In the rows, 128 means zero.
Each name stands for a flat space through zero: a line, a plane or more. A row that begins with a name and a colon came from that space; any other row is followed by the name of the space it lies nearest, among the names in its block.
z804_z495: 144 100 114 121 123 156 180 134 173 106 143 145  81 145 147 123 141 138 140 153 149 153  79 113 151 150 182  55 111 155 113 180
z711_z247: 122  90 147 146 136 143 112 123 131 102  97 101  92 133 115 165 118 142 134  93 141 120  76 154 105 100 152 118 116 147 138 170
z679_z619: 129 129 108 141 129 133 128 123 127 123 123 119 131 142 114 123 125 123 123 114 127 121 125 135 118  95 113 140 136 136 135 113
z551_z734: 114 167 148 128 111 123 111 130 102 102 117 134 137  91 109 116 145 130 149 130 121 101 142 140 105 107 102 123 162 112 137  94
z944_z808: 123 143 132 122 125 121 129 127 129 129 136 136 142 125 137 130 135 121 125 141 121 131 135 126 122 128 121 140 123 131 121 130
z804_z495: 132  64 110 126 114 157 153 138 159 127 152 114  77 165 140 123 120 149 122 126 145 152  91 112 149 138 167  74 108 142 140 183
z722_z976:  95 167 150 113 112 106 132 141 129  94 117 139 139 103 159 112 159 124 168 160 139 126 120 111  96 137 121  89 145 127 119 136
z944_z808: 116 158 152 127 124 116  98 121 104 132 129 129 160 108 118 147 132 121 116 129 103 114 150 150 104 106  97 183 125 122 129 115
z722_z976: 109 170 138 137 167  74 100 124 107 130  66 117 177 113 147 133 123 100 155 109 144 114 144 122  97 135 100 164 146 119 113  87
z711_z247: 117 173 114 129 134 101 120 128 130 172 132 128 186 146 161 121 135 123 115 165 103 155 152 132  97 143  96 180 102 129 111 122
z711_z247: 107 144 139 118 127  96 114 147 127 168 119 119 151 128 177 104 131 147 149 162 130 157 145 106 114 198 126 110 118 103 122 136
z551_z734: 121 134 177 104 150 106 126 115 129  97 127 156 144  97 143 188 134  85 122 126 133 113 124 124 137 126 142 170 108 148  98 161
z551_z734: 127 134 157 123 139 115 113 128 117 129 111 132 132 104 131 142 126 129 138 125 131 122 133 131 131 153 136 132 129 116 122 128
z804_z495: 121 101  74 130  97 152 152 131 146 128 176 115 119 180 125  99 128 124 101 129 123 138 129 111 129  76 106 124 127 146 149 135
z804_z495: 154 134 122 136 146 144 149 114 143 119 123 145 121 128 115 149 130 121 119 130 125 129 106 149 137 119 148 137 113 150 109 135
z679_z619: 127  76 120 126 128 136 123 125 130 131 146 111 111 152 121 143 106 119 104  95 136 125 128 116 149 108 132 143 119 134 144 146
z722_z976: 109 144  88 120 100 122 143 136 133 134 166 127 153 157 143  86 140 114 118 149 121 136 156 100 119 101  88 132 140 130 138 109
z804_z495: 112 118 117 107 136  97 131 128 130 138 148 130 159 147 158 127 119  86 113 122 139 130 162  83 149 129 108 161 126 130 122 123
z722_z976: 162 122 164 149 157 141  96 118 108 156  87 122 111  96  94 164 107 163 126 106 115 123 117 180 136 167 159 145 114 108 126 123
z711_z247: 148 119 124 130 162 118 137 123 151 176 120 131 141 150 160 151 115 131 113 145 125 166 117 131 140 184 158 151  78 138  99 161
z944_z808: 130 160 141 127 121 129 116 121 102 109 128 142 141  94  95 126 136 118 129 120 115  97 154 142 127  99 102 149 158 116 134  84
z679_z619: 124  96  90 133 127 125 128 134 134 163 141 103 131 172 141 104 108 130 112 116 134 145 142 105 138 132 116 132 124 122 144 123
z944_z808: 134 141 123 111 165  87 138 124 118 122 106 148 154 111 139 117 117  77 143 106 160 108 169  81 172 153 121 137 162 114 111  72
z804_z495: 103 179 115 121  99 114 129 139 117 122 142 135 160 121 138  84 153 125 143 160 117 125 158 114 100 114  84 120 156 115 134  92
z551_z734: 115 137 117 123  79 152 129 134 129 133 182 128 131 141 121 110 145 147 105 160  94 137 139 139 107  95 101 135 120 130 146 141
z944_z808: 122  96 152 132 136 124 108 136 122 132 101 106 103 121 134 138 114 150 145 108 144 130 110 128 128 159 153 100 126 115 138 150
z679_z619: 144  92 194 124 136 143  92 124 107 135 119 127  95  86 101 180 110 156 120 105 118 116 119 161 151 164 167 137 109 108 134 159
z944_z808: 104 160 186 117 112 117 100 133 117 123 126 135 142  91 145 155 150 147 140 162 105 132 121 153  88 147 128 138 108 122 119 165
z679_z619: 129  97 108 130 118 132 112 131 118 170 154 107 132 155 121 115 105 138  98 114 116 136 158 120 143 129 110 154 122 111 151 118
z722_z976:  92 177 113 137 125  87 101 138 106 141 100 105 178 132 150  90 136 123 152 134 127 126 157 117  77 119  72 144 155 109 137  81
z551_z734: 143 115 118 131 144 123 130 132 129 158 117 123 123 134 134 114 113 138 132 123 138 140 137 117 152 171 143 114 128 112 127 115
z722_z976: 131 135 149 131 107 146 115 132 114 125 133 129 112 104 106 125 135 157 133 136 112 121 127 152 120 130 130 112 135 113 141 126
z722_z976: 164 176 123 123 179  98 145 115 137 174 110 164 178 117 150 138 125 105 121 158 120 149 156 128 155 195 139 174 104 126  79  99
z804_z495: 124 164 104 128 107 136 150 131 136 113 145 141 139 132 127  97 152 126 134 157 119 129 131 127 111 103 108 113 143 136 126 110
z944_z808: 136 163 150 119 109 147 149 132 132  92 133 161 109  88 117 120 160 143 153 163 123 121 112 142 126 136 146  79 143 128 117 130
z722_z976: 107 156 136 119 145  92 129 128 128 106 102 135 155 118 156 130 138  96 151 130 147 121 131 106 113 129 117 133 140 135 110 119
z711_z247: 131 133 110 114 140 120 158 115 156 126 160 151 156 155 153 153 134  84  97 146 122 142 128 114 137 107 125 176  93 166  98 156
z944_z808: 146 121 130 136 170 110 118 119 115 136  87 125 133 118 117 140 104 110 134  89 148 113 138 124 153 146 136 145 141 118 121  93
z679_z619: 121 130 107 147 124 132 124 132 136 144 115 105 130 155 137 117 128 149 131 135 123 146 108 143  93 120 121 123 117 135 134 138
z711_z247: 114 115 149 111 111 125 119 133 118 116 149 131 123 115 129 133 129 123 125 125 128 118 142 114 138 126 124 127 134 119 137 138
z711_z247: 114 133 121 100 121 111 155 131 146 115 162 151 145 137 163 122 142  93 123 153 136 137 142  87 144 131 124 128 122 142 111 144
z551_z734: 121 134 147 113 117 130 132 126 136 122 154 143 136 122 140 150 140 121 115 151 114 135 125 132 123 125 131 146 104 141 116 162
z551_z734: 130 102  78 149 124 144 138 126 135 125 129 103 115 169 110 106 115 126 118  99 137 125 118 125 124  80 113 123 142 140 150 111
z711_z247: 157 118 109 134 142 146 154 122 140 120 123 141 106 129 110 121 124 126 130 119 140 125 118 127 159 133 151 104 137 134 122 113
z551_z734: 145 120 126 126 185 102 150 114 142 106  84 143 131 124 140 155 114  80 142  96 169 117 114 104 161 143 157 133 132 147  96 119
z944_z808: 142  87  97 145 141 146 149 129 166 157 127 108 106 180 150 135 115 150 115 134 134 169  83 134 126 146 163 112  83 153 121 181
z804_z495: 132 137 133 135 124 139 130 127 123 105 115 131 113 112 108 125 135 134 142 122 131 114 116 141 122 113 131 108 146 128 132 116
z679_z619: 135 161  89 126 149 107 162 125 133 105 109 148 148 128 132  90 135  86 151 123 157 113 147  92 148 119 113 110 172 131 114  65
z804_z495: 134 139 119 138 132 134 125 117 116 107 121 130 133 122  97 133 127 111 122 105 126 102 134 141 125  81 108 152 148 134 133  96
z551_z734: 127 131 127 126 120 132 131 130 131 132 139 131 129 130 132 125 133 133 125 140 121 134 128 130 125 131 128 126 122 129 127 135
z679_z619: 140 169 143 164 141 143 110 117 115 109  71 122 122 100  91 144 138 155 151 120 116 112  90 193  78 102 130 129 137 134 125 110
z711_z247: 139 141 113 111 127 124 152 127 136 136 158 155 144 129 136 113 133 107 116 148 125 132 156 104 160 141 123 135 130 127 115 111
z722_z976: 117 162 156 120 160  89 121 121 117  99  87 144 156  95 141 150 134  89 153 117 147 106 133 118 121 131 123 148 144 131 104 109
z679_z619: 120 104 135 116 139 123 151 128 151  90 122 135 108 134 151 147 132 105 141 121 158 129  95 104 137 125 157 100 122 154 114 168
124 213 147 112 118 120 161 130 140  85 125 179 149  83 145 114 180 118 166 193 122 127 119 133 104 139 130  94 142 140  91 120
z551_z734
149 159 161  98 158 112 161 112 139  91 130 190 142  83 136 166 145  77 132 145 138 113 133 114 170 150 156 143 124 146  79 130
z722_z976
146 134 102 141 130 143 133 117 120 125 133 131 131 133  93 120 122 118 112 109 120 111 141 140 137  89 109 150 145 131 136  89
z944_z808
122 134 128 131 133 133 145 119 141  77 116 136 119 127 124 146 141 105 138 119 142 113  94 133 112  81 133 122 133 160 118 143
z679_z619
130 128  93 152 123 137 117 125 121 147 125 104 137 156 109 111 118 138 113 113 116 128 134 145 107  92  99 151 134 128 147 102
z679_z619
139 128  94 132 121 148 158 121 146 112 150 138 123 151 117 120 135 115 113 132 126 129 118 128 133  88 124 129 128 153 125 127
z804_z495
135 101  77 133 138 138 162 115 153 106 145 127 125 175 124 131 120  87 104 103 144 124 115 109 143  66 121 146 126 167 126 130
z551_z734
127 112 140 141 123 141 113 130 116 112 107 112 100 117 105 130 123 148 142 104 135 113 110 144 120 117 136 103 145 120 146 126
z711_z247
122  63 146 148 142 139 100 124 121 107  90  87  83 136 107 165 100 140 132  63 152 111  85 144 121 101 152 119 127 135 152 159
z722_z976
137 112 111 144 116 157 133 124 129 110 132 118 102 138  95 125 126 139 121 109 126 116 110 146 124  84 127 117 138 137 146 124
z804_z495
130 136 119 121 132 125 151 129 152 135 138 141 135 142 156 129 138 124 127 158 128 152 115 120 127 147 142 121 104 145 108 155
z944_z808
141  99  86 141 166 113 140 124 153 174 113 108 141 183 159 130 101 118 112 117 143 161 120 111 140 154 141 148  96 143 115 140
z722_z976
134  96  94 132 115 130 104 135 109 201 163  99 142 163 118  96  95 146  88 113 108 141 184 115 153 143  96 164 126  93 161  94
z679_z619
167 156 100 149 142 159 155 105 148 132 135 150 137 141  99 149 135 125  98 143  99 135 107 176 121  91 132 171 100 163 105 126
z804_z495
133 112 132 138 143 136 130 119 131  97 105 124 108 126 112 151 123 117 133  98 144 111 100 138 127 100 142 125 133 145 127 136
z679_z619
122 102 127  92 110 118 134 134 125 150 191 143 140 135 144 117 119 105  98 136 124 132 182  79 180 149 117 146 125 111 134 128
z679_z619
132  97  99 136 107 157 145 134 142 123 146 115  95 155 117 106 126 147 124 124 133 135 110 125 134 110 136  90 132 134 147 139
z944_z808
125 130 131 135 149 109 104 119 119 156 116 115 159 139 134 153 112 116 108 115 117 132 140 139 116 124 112 189 107 130 122 127
z944_z808
122 104 125 111 129 117 139 136 140 138 145 130 125 141 156 121 123 119 127 134 142 142 136  93 152 158 140 112 120 125 125 146
z679_z619
103 114 143 101 127  95 128 144 122 115 125 129 127 115 160 107 127 109 156 122 162 121 150  71 152 166 131  88 155 106 131 122
z944_z808
130 101 116 144 113 155 120 127 122 119 131 107 100 140  96 124 119 146 120 102 125 117 115 145 122  90 124 119 138 129 155 126
z804_z495
107 141 156 102 116  98  99 137 113 175 160 131 170 120 161 132 127 128 109 159 102 146 177 113 128 172 105 174 103 103 125 139
z711_z247
129 117  94 162 135 145 124 117 130 112 103  99 119 159 100 133 119 128 122  91 131 117  97 155  96  59 112 143 134 152 143 119
z679_z619
142 156 128 120 149 112 140 121 121 115 114 154 145 103 120 123 131  98 138 123 139 109 151 115 153 136 124 135 153 122 111  84
z944_z808
 57 115 189 108  77 109  70 146  91  92 141  96 126 101 138 139 139 137 143 115 124 102 138 119  78  92  91 128 146 107 167 161
z711_z247

Each name stands for a flat space through zero: a line, a plane or more. A row that begins with a name and a colon came from that space; any other row is followed by the name of the space it lies nearest, among the names in its block.
z407_z835: 147 134  97 147 124 136 141 100 170 132 142 125 127  98 148 132 160 114  98 120 128 107 134 118 142 111 134 115 116 122 169 129
z920_z401: 116 122 150 111 138 110 105 156  93 127 118 141 133 137  96 131  95 138 131 121 100 145 123 137  96 137 115 128 134 112 112 116
z920_z401: 119 119 126 106  83 145 126 108 136 122 141 123 124 120 127 106 156  99 117 129 141 113 149 125 113 141 123 126 115 161 133 115
z407_z835: 142 115 106 110 109 134 135  97 133 130 110  87 102  96 135 121 164 102 111 117 161 137 152  94 162  90 145 118 113 120 129 167
z295_z390: 108 117 140 122 102 124 127 115 114 140  91  88 133 113 132 165 140 122 125  96 146 114 157 132 155 119 126 122 129 157 108 120
z608_z176: 121 126 136 122 120 143 150 116 115 128 110 105 113 136 128 129 130 131 175 124 163 134 134 126 146 125 117 122 122 127 109 140
z603_z661: 126 102 116 142 121 169 120 133 150 156 168 147 153 114 146 106 143 115 107 172 110 117 106 123 146 135 131 106 151 117 157  93
z295_z390: 134 133 106 113 158 103 121 143 150 106 158 125 132  81 103 126  66 127  98 142 107  92 120  71  93 138 121 104 124  86 173 133
z174_z798: 127 134 125 104 123 131 141 129 130 101 142 113 113 129 109 115 118 117 144 133 151 115 140 114 105 139 110 126 106 124 132 147
z407_z835: 138 136 125 138 132 122 126 130 132 125 128 136 126 146 141 127 147 130 117 129 129 140 127 143 136 122 144 150 128 143 119 143
z174_z798: 109 126 142 136 131 150 130 157 134 126 161 138 156 154 129 134 117 132 139 158 127 101 119 154 121 163 108 131 138 145 129 101
z295_z390: 133 126 130 130 134 135 128 129 121 134 131 148 123 133 121 111 125 133 143 133 115 148 113 132 118 126 123 122 130 105 131 122
z407_z835: 101 125 157 125 149 119 118 161 103 130 130 144 149 135 106 137  55 156 163 142 105 118 104 126 101 163 107 117 152 116 118  92
z174_z798: 111 158 144 113 114  68 105 139 129  88 120 126 140 144 130 149  98 133  91 105 126  93 155 133  86 167 149 180 124 214 103 131
z407_z835: 129 128 134 158 135 137 134 131 127 147 112 122 139 154 158 153 159 139 131 126 139 138 126 161 175 114 142 144 142 147 107 133
z920_z401: 126 107 119  93  75 153 122  94 129 132 138 130 110  96 112  83 158  89 119 125 130 132 145 106 103 127 117 103 110 127 147 109
z920_z401: 121 109 125 119 121 124  88 154 134 136 156 140 158 113 122 128 131 108  55 145  89 111 132 129 114 137 137 129 142 139 144 104
z920_z401: 150  94  97 119 127 142 103 114 137 158 142 140 123  71 127  90 142 105  76 149  94 153 111  79 142  91 151  92 141  70 166 125
z174_z798: 125 126 134 142 143 143 118 165 133 130 162 148 154 163 133 130 136 130 112 160 114 123 115 162 129 145 125 145 140 137 126 119
z608_z176: 149 135 102 146 146 122 125 124 158 131 148 144 134 104 134 130 135 125  88 127 101 119 119 120 124 115 135 118 125 102 168 126
z608_z176: 156 165 103 155 131  85 117  95 172 116 139 185 125 115 164 100 120 141  89 120  92 127 107 109  96 138 177 157 134 161 156 119
z603_z661: 123 136 138 114 122  96 110 134 115 114 113 127 128 132 119 137 117 128 106 108 119 129 143 131 106 134 138 149 125 154 112 133
z174_z798: 112 119 144 110 114 133 109 163 113 118 140 111 145 158 111 148 157 107  93 128 131 117 157 170 122 138 114 150 118 160 108 132
z295_z390: 119 116 119  99  89 156 133 132 144 106 156  78 128 140 134 126 183  82  96 148 182  94 172 133 148 134 126 147 105 179 119 160
z608_z176: 148 157 118 129 145 108 132 131 142  99 148 159 114 143 118 107 118 134 126 127 116 133 119 130  85 138 128 147 110 122 142 144
z603_z661: 108 109 151 145 152 155 146 155  96 157  99  88 142 146 121 183 128 146 174 122 149 132 128 162 183 110  96 106 139  96 102 127
z608_z176: 138 161 109 170 149 116 158 115 174 117 133 117 139 125 156 173 133 143 124 108 140  82 133 141 145 130 127 134 118 145 155 132
z174_z798: 113 107 128 128 133 181 151 145 136 135 163 108 141 134 131 120 119 123 167 180 159 104 114 118 156 145 102 103 138 109 136 121
z603_z661: 138 102 121 130 135 128  93 141 118 159 127 144 141 107 120 128 149 117  71 126  81 155 121 133 137  98 139 114 142  93 141 115
z920_z401: 110 121 152 110 105 128 111 138 103 128 124 142 134 144 109 122 127 123 132 119 114 135 136 153  97 147 113 134 127 149 111 101
z603_z661: 107 122 151 115 126 154 149 156 106 113 128  83 128 179 133 139 131 129 177 159 192 122 141 144 165 144 118 151 129 159  77 163
z295_z390: 135 145 130 160 140 117 130 124 139 135 123 154 138 147 156 135 130 149 131 125 116 133 111 149 137 133 147 148 142 149 123 118
z174_z798: 142 145 110 134 158 126 143 137 156 102 166 140 123 135 144  97  89 140 143 178 144 116  99  88 124 148 147 141 136 121 140 157
z407_z835: 136 129 115 112 111 104 127  86 129 127  99 120 103  80 127 113 112 124 127 102 129 135 134  77 120 112 146 113 123 120 137 133
z608_z176: 131 119 135 107 102 124 110 107 107 134 114 156 108 128 130  75 126 124 138 135 119 170 116 107 111 129 154 137 139 138 108 123
z608_z176: 131 121 118 132 136 142 142 122 134 135 127 108 124 111 129 135 126 127 140 133 142 122 126 111 150 115 121 107 127 102 139 136
z920_z401: 127 131 152 141 148 123 130 134  91 146  94 153 121 151 114 134 112 159 177 107 107 173 106 157 122 119 114 123 137  96 105 115
z295_z390: 111 105 126 123  97 154 122 117 137 148 139 118 145  99 129 131 143 107 110 131 123 102 139 124 134 134 115 100 133 136 148  89
z407_z835: 130 119 111 134 137 130 135 117 143 139 125 104 131  90 138 141 115 128 120 132 134 110 126  92 156 114 134 104 136 106 148 131
z920_z401: 104 114 144 100  72 142 105 128 123 124 146 136 142 135 118 111 156  96 100 128 121 109 155 151  93 159 117 137 121 184 123  90
z295_z390: 138 152 118 153 151  99 127 131 152 117 132 138 139 130 149 148 113 144 104 124 117 109 122 128 128 134 149 149 134 147 137 134
z295_z390: 110 117 147 112 109 132 134 120  98 133  93  96 118 134 126 138 128 129 162 115 159 138 143 126 149 124 125 128 130 144  91 136
z407_z835: 128 119 129 109 113 123 127 111 110 131  99 105 109 116 126 122 135 120 135 115 147 147 141 108 143 109 139 126 125 129 109 148
z174_z798: 117 124 141 109 110 139 125 140 113 120 133 123 128 143  96 137 151 111 126 109 127 124 153 164 100 135  92 125 103 130 126 118
z608_z176: 142 144 119 129 130 119 138 109 137 115 128 144 109 128 134 103 120 135 146 128 133 139 118 112 114 129 139 135 122 127 132 140
z603_z661: 146 130 112 135 136 132 135 113 138 134 129 139 116 113 128 116 138 127 127 123 119 142 119 119 128 109 129 114 121  96 148 133
z407_z835: 114 134 151 141 162 107 116 163 110 129 126 149 150 150 128 140  67 164 147 146 106 129  99 132 120 153 133 140 159 129 108 112
z603_z661: 131 135 131 102 108 129 135 117 120 105 128 126 103 142 115 101 138 116 147 125 150 140 141 125 104 134 123 140 106 140 115 148
z920_z401: 130 102 135 116 122 133 103 129 100 152 115 143 122 125 131  94 128 126 124 147 113 175 110 110 142 113 155 127 153 114 106 128
z608_z176: 113 119 147 121 126 155 144 151 104 128 121  94 130 158 101 164 159 119 153 112 153 125 155 179 140 122  81 121 105 118 110 136
z603_z661: 126 139 127 131 133 154 168 128 141 107 144 101 117 160 149 119 126 133 184 164 191 113 124 120 158 144 126 143 124 147 110 163
z603_z661: 115 110 137 118 113 118  87 146 120 141 136 144 154 120 123 128 129 116  72 132  90 124 132 135 113 138 140 133 145 150 128  97
z174_z798: 125 134 132 116 111 111 127 109 119 124 103 122 116 113 116 135 128 125 130  93 127 129 145 126 111 123 122 124 114 135 126 124
z295_z390: 105 100 140 118  90 183 135 117 125 148 149 133 136 133 141  89 135 115 169 171 148 124 115 121 141 155 118 109 147 146 122  90
109 139 137 143 121 122 134 120 143 129 130 137 149 116 135 148  97 142 141 118 117  88 125 130 112 159 115 118 137 153 143  83
z603_z661
146 145 113 112 119 112 127 113 143  99 142 140 106 131 133  90 133 117 115 136 139 135 131 105 104 133 151 153 113 147 130 158
z603_z661
128 102 129 103 110 141 119 109 105 145 114 130 108 105 127  80 115 122 149 149 133 164 112  81 137 117 146 110 145 106 116 130
z608_z176
157 148 103 106 122  95 117 108 145  96 139 146  98 113 123  86 132 112  90 122 121 142 134  94  88 120 157 150 106 132 143 164
z407_z835
 98 128 143 116  78 164 148 103 141 122 154 145 134 126 120 101 118 118 181 135 139  88 131 134  83 182  85 104 118 161 147  64
z603_z661
140 149 121 138 146 114 127 144 145 109 150 145 134 142 118 140 134 129 103 119 110 115 131 154 100 134 117 141 111 126 147 132
z608_z176
 88  95 151 129 114 183 131 167 121 147 157  98 171 152 132 154 137 117 141 170 151  88 134 160 165 157  96 115 148 151 115  94
z174_z798
134 123 112 127 133 118 114 129 143 133 138 129 138  87 109 146 129 115  78 109  93 107 138 121 109 116 115 102 118  98 169 111
z295_z390
153 139  98 139 156 130 148 119 156 120 147 129 115 104 126 121 120 130 128 135 127 122 115 100 128 112 123 108 115  78 167 148
z608_z176
129 159 130 130 135  63 111 123 134 106 105 137 131 115 129 152  91 145  95  89 104 110 139 119  93 140 150 154 127 165 126 127
z603_z661
117 119 144 119 132 146 127 165 108 125 136 110 138 157  94 159 155 116 124 117 129 125 151 181 121 125  85 126 107 114 120 130
z608_z176
114 110 147 124 132 144 129 148  97 144 108 105 133 143 113 154 137 130 147 121 137 141 136 153 151 116 107 118 131 112 104 129
z603_z661
156 125 107 108 122 107 125  93 116 129  87 106  85  95 118 117 158 113 109  90 136 171 147  97 141  72 149 122 106  94 125 176
z174_z798
130 149 129 141 150  98 133 131 134 115 117 125 129 134 144 144  96 151 134 126 134 119 121 116 133 135 148 148 138 146 117 143
z295_z390
125  81 125 110 118 151  95 140 108 165 132 127 139  96 112 114 144 104  88 144  98 151 124 113 144 103 129  95 145  85 138 110
z608_z176
106 125 140 135 118 125 135 119 127 135 107 103 140 124 154 148 105 140 149 132 153 106 130 112 160 142 143 132 151 169 105 118
z608_z176
112 119 143 144  88 184 149 116 132 150 137 133 142 154 125 145 200 110 153 106 134 115 148 206 129 137  75 110 107 145 138  77
z407_z835
105 100 131 117  83 186 134 119 143 140 167 125 145 128 147  93 147 102 143 179 154 100 126 119 143 160 121 114 142 162 134  93
z295_z390
129 138 131 152 129 110 130 105 130 144  98 141 130 121 152 141 120 149 138 106 117 136 118 129 141 123 147 131 143 142 122 112
z407_z835
108 118 152 129 142 142 125 166 105 134 134 125 148 159 118 143 111 140 151 148 129 127 120 154 135 145 109 130 142 126 106 117
z407_z835
120 110 139 148 115 141 122 111 113 172  95 136 139 113 133 151 152 134 132  96 102 145 126 155 150 108 120 102 141 116 129  84
z174_z798
142 142 117 139 129 114 124 131 143 118 127 119 130 141 136 154 174 117  81 105 128 123 152 161 135 111 137 154 110 151 129 151
z295_z390
106 114 152 119 116 156 143 144  99 134 111  89 130 157 109 162 157 121 161 112 160 127 155 173 150 124  88 122 113 131  99 131
z608_z176
170 145 115 135 168 127 124 148 125 116 156 187 106 161 102  87 146 134 125 137  90 186  99 156  87 109 121 139 107  63 146 156
z295_z390
121 144 133 131 146 109 130 151 134 107 136 117 141 140 121 157 105 137 121 124 131  99 136 139 116 145 118 141 123 142 127 135
z920_z401
135 118 108 115 130 151 124 139 152 118 185 146 133 110 114  91 120 108 108 170 114 109 115 103 100 144 114 108 123  99 170 119
z295_z390
 90 115 162 115 165 134 116 198 100 122 161 138 165 143  86 139  33 153 164 172 103  99  99 126  91 181  83 107 154  96 126  88
z407_z835
137 145 124  97 123  95 116 137 123  88 130 118 109 140 107 122 135 112  96 113 137 129 157 127  92 129 134 161  99 150 116 170
z174_z798
144 125 125 120 128 140 125 134 118 127 134 139 113 146 109 113 169 114 119 121 121 160 134 156 117 108 116 132 107 103 128 145
z295_z390
